Below are the code and all the weights of a small trained network. Each question names an input and a class and asks about switching units off, where a switched-off unit gives its printed mean instead of its output.

import numpy as np


def w(rows, s, z=0):
    codes = np.array(rows[::2]) - 128.0
    scale = np.full(codes.shape[1], s)
    scale[-1] = z or s
    return codes * scale


def norm(h):
    return h / np.sqrt((h * h).mean(-1, keepdims=True) + 1e-5)


def f(y):
    return y / 2 * (1 + np.tanh(0.7978845608 * (y + 0.044715 * y**3)))


def log_softmax(a):
    a = a - a.max(-1, keepdims=True)
    return a - np.log(np.exp(a).sum(-1, keepdims=True))


def net(x, mask):
    res = np.array(x, float).reshape(1, 8) / 4 @ E
    u = 0
    for l in range(2):
        y = f(norm(res) @ A[l][:, :-1].T + A[l][:, -1])
        res = res + np.where(mask[u : u + 5], y, B[l][:, -1]) @ B[l][:, :-1]
        u += 5
    return log_softmax(norm(res)[-1] @ U[:, :-1].T + U[:, -1])


A, B = {}, {}
E = w([
[181,154,157,129,198,166,151,161,135,116,74,28],'x0',
[171,141,170,65,94,135,126,193,89,162,154,135],'x1',
[105,193,106,163,150,9,226,114,85,127,103,184],'x2',
[120,108,181,84,148,126,111,44,57,113,124,114],'x3',
[98,156,99,180,85,80,86,100,203,48,35,125],'x4',
[131,115,2,103,161,114,202,125,192,142,149,130],'x5',
[163,102,191,108,124,86,120,117,199,186,131,93],'x6',
[160,134,157,138,163,178,130,111,140,171,86,130],'x7',
],0.015)
A[0] = w([
[232,97,104,110,209,163,158,179,167,130,81,38,10],'L0N1',
[160,188,94,152,56,125,136,197,131,43,76,53,1],'L0N2',
[95,219,82,140,130,131,225,128,36,111,114,167,50],'L0N3',
[185,133,223,180,58,188,2,124,205,191,124,142,71],'L0N4',
[142,101,145,116,107,100,20,91,188,71,102,44,37],'L0N5',
],0.0076,0.0065)
B[0] = w([
[83,134,17,136,99,47,89,187,61,84,119,228,179],'L0N1',
[112,162,83,119,100,127,184,108,150,114,89,120,144],'L0N2',
[95,39,87,182,166,103,45,182,204,144,157,151,176],'L0N3',
[95,75,151,166,163,120,62,253,171,112,123,226,254],'L0N4',
[149,20,121,2,52,162,58,205,188,219,126,21,199],'L0N5',
],0.0096,0.0069)
A[1] = w([
[156,208,156,142,90,43,129,231,195,102,19,85,116],'L1N1',
[201,146,74,73,127,139,134,76,82,110,159,28,1],'L1N2',
[179,104,241,108,132,161,26,142,45,185,108,118,83],'L1N3',
[171,129,96,63,157,107,234,252,105,216,220,149,56],'L1N4',
[168,140,90,179,187,68,220,121,170,254,157,79,130],'L1N5',
],0.0092,0.0065)
B[1] = w([
[10,119,143,149,114,84,170,38,191,54,77,105,219],'L1N1',
[115,112,89,167,80,139,79,172,218,134,182,110,131],'L1N2',
[119,193,165,167,190,153,227,115,153,176,85,153,254],'L1N3',
[155,65,222,25,118,162,161,121,160,110,143,103,222],'L1N4',
[114,127,121,97,97,144,164,121,83,58,130,198,191],'L1N5',
],0.014,0.0094)
U = w([
[121,144,67,182,117,100,73,197,79,144,157,176,133],'0',
[210,127,110,114,96,127,76,169,119,109,175,98,62],'1',
[142,82,121,52,111,120,156,149,92,134,182,161,138],'2',
[189,198,168,111,178,187,172,110,49,179,109,94,77],'3',
[90,90,96,117,84,114,71,96,179,104,83,49,79],'4',
[85,183,119,170,100,82,159,81,114,85,86,173,169],'5',
[252,221,112,174,88,48,79,139,109,173,133,59,1],'6',
[122,101,179,118,156,184,115,146,174,155,96,110,180],'7',
],0.028,0.027)

Each question gives the input, the list of numbers given to net, and the class t.
The units are the neurons (one row each of A and B). Each row of codes is followed by its name. A weight is (code - 128) times the scale printed after its matrix; where a second scale follows, it is the last column's (A, B and U).
mask holds one flag per neuron, layer by layer. A switched-off neuron (its flag False) gives its mean, the last column of its row in B, instead of its output. The means were averaged over made-up inputs and are rounded, as every weight is.
A unit's drop is (log p(t) with every unit on - log p(t) with that unit switched off) / (log p(t) with every unit on - log p(t) with every unit switched off).
The circuit of an input: a set's keep is (log p(t) with only the set's units on - log p(t) with every unit switched off) / (log p(t) with every unit on - log p(t) with every unit switched off). Starting from all 10 units, units are removed one at a time, each time the one whose removal leaves the highest keep (on an exact tie, the one counted first), for as long as the keep stays at least 0.8.
circuit, biggest first: the units of the circuit, biggest drop first
k most important neurons: the k neurons with the biggest drops, biggest first
top k neurons in layer l: the k neurons of layer l with the biggest drops, biggest first
drop when u is switched off: that unit's drop, to one decimal
input [-8,-8,-4,-4,-7,-1,-1,-2], class 0: circuit, biggest first : L1N4, L0N5
input [-5,2,-2,5,-1,-4,-8,5], class 3: circuit, biggest first : L1N1, L1N3
input [-1,-8,2,7,8,4,7,7], class 4: circuit, biggest first : L1N3
input [7,-8,-6,-1,3,6,-6,8], class 4: circuit, biggest first : L1N3, L0N1
input [6,3,2,5,0,5,7,-6], class 2: 3 most important neurons : L1N4, L1N5, L1N3
input [7,-7,8,-2,-8,-4,5,-8], class 2: circuit, biggest first : L1N4, L1N5
input [-6,-1,-8,1,4,0,2,-2], class 7: 2 most important neurons : L0N4, L1N1
input [4,1,6,6,-2,-6,-4,-2], class 3: top 2 neurons in layer 0 : L0N4, L0N1
input [7,-1,-2,-5,-4,-6,-3,-8], class 5: circuit, biggest first : L0N5, L1N1, L0N2
input [-1,-5,8,-5,-4,4,-1,-7], class 2: 2 most important neurons : L1N4, L1N1
input [7,7,3,2,4,-7,6,-3], class 5: top 2 neurons in layer 1 : L1N1, L1N4
input [-2,5,-7,-8,5,5,5,-3], class 4: top 2 neurons in layer 1 : L1N3, L1N1
input [7,-8,-1,-2,7,-2,0,8], class 4: 2 most important neurons : L0N5, L1N3
input [6,5,-7,-7,8,-3,-2,0], class 4: most important neuron : L1N1
input [-8,6,-2,6,6,-8,1,2], class 7: top 2 neurons in layer 1 : L1N1, L1N5
input [1,1,3,8,2,-8,-2,7], class 3: drop when L1N1 is switched off : 0.2
input [-6,2,6,4,-4,2,-8,6], class 2: drop when L1N4 is switched off : 0.2
input [-4,6,-6,7,-3,-3,-2,-4], class 3: drop when L1N3 is switched off : 0.4
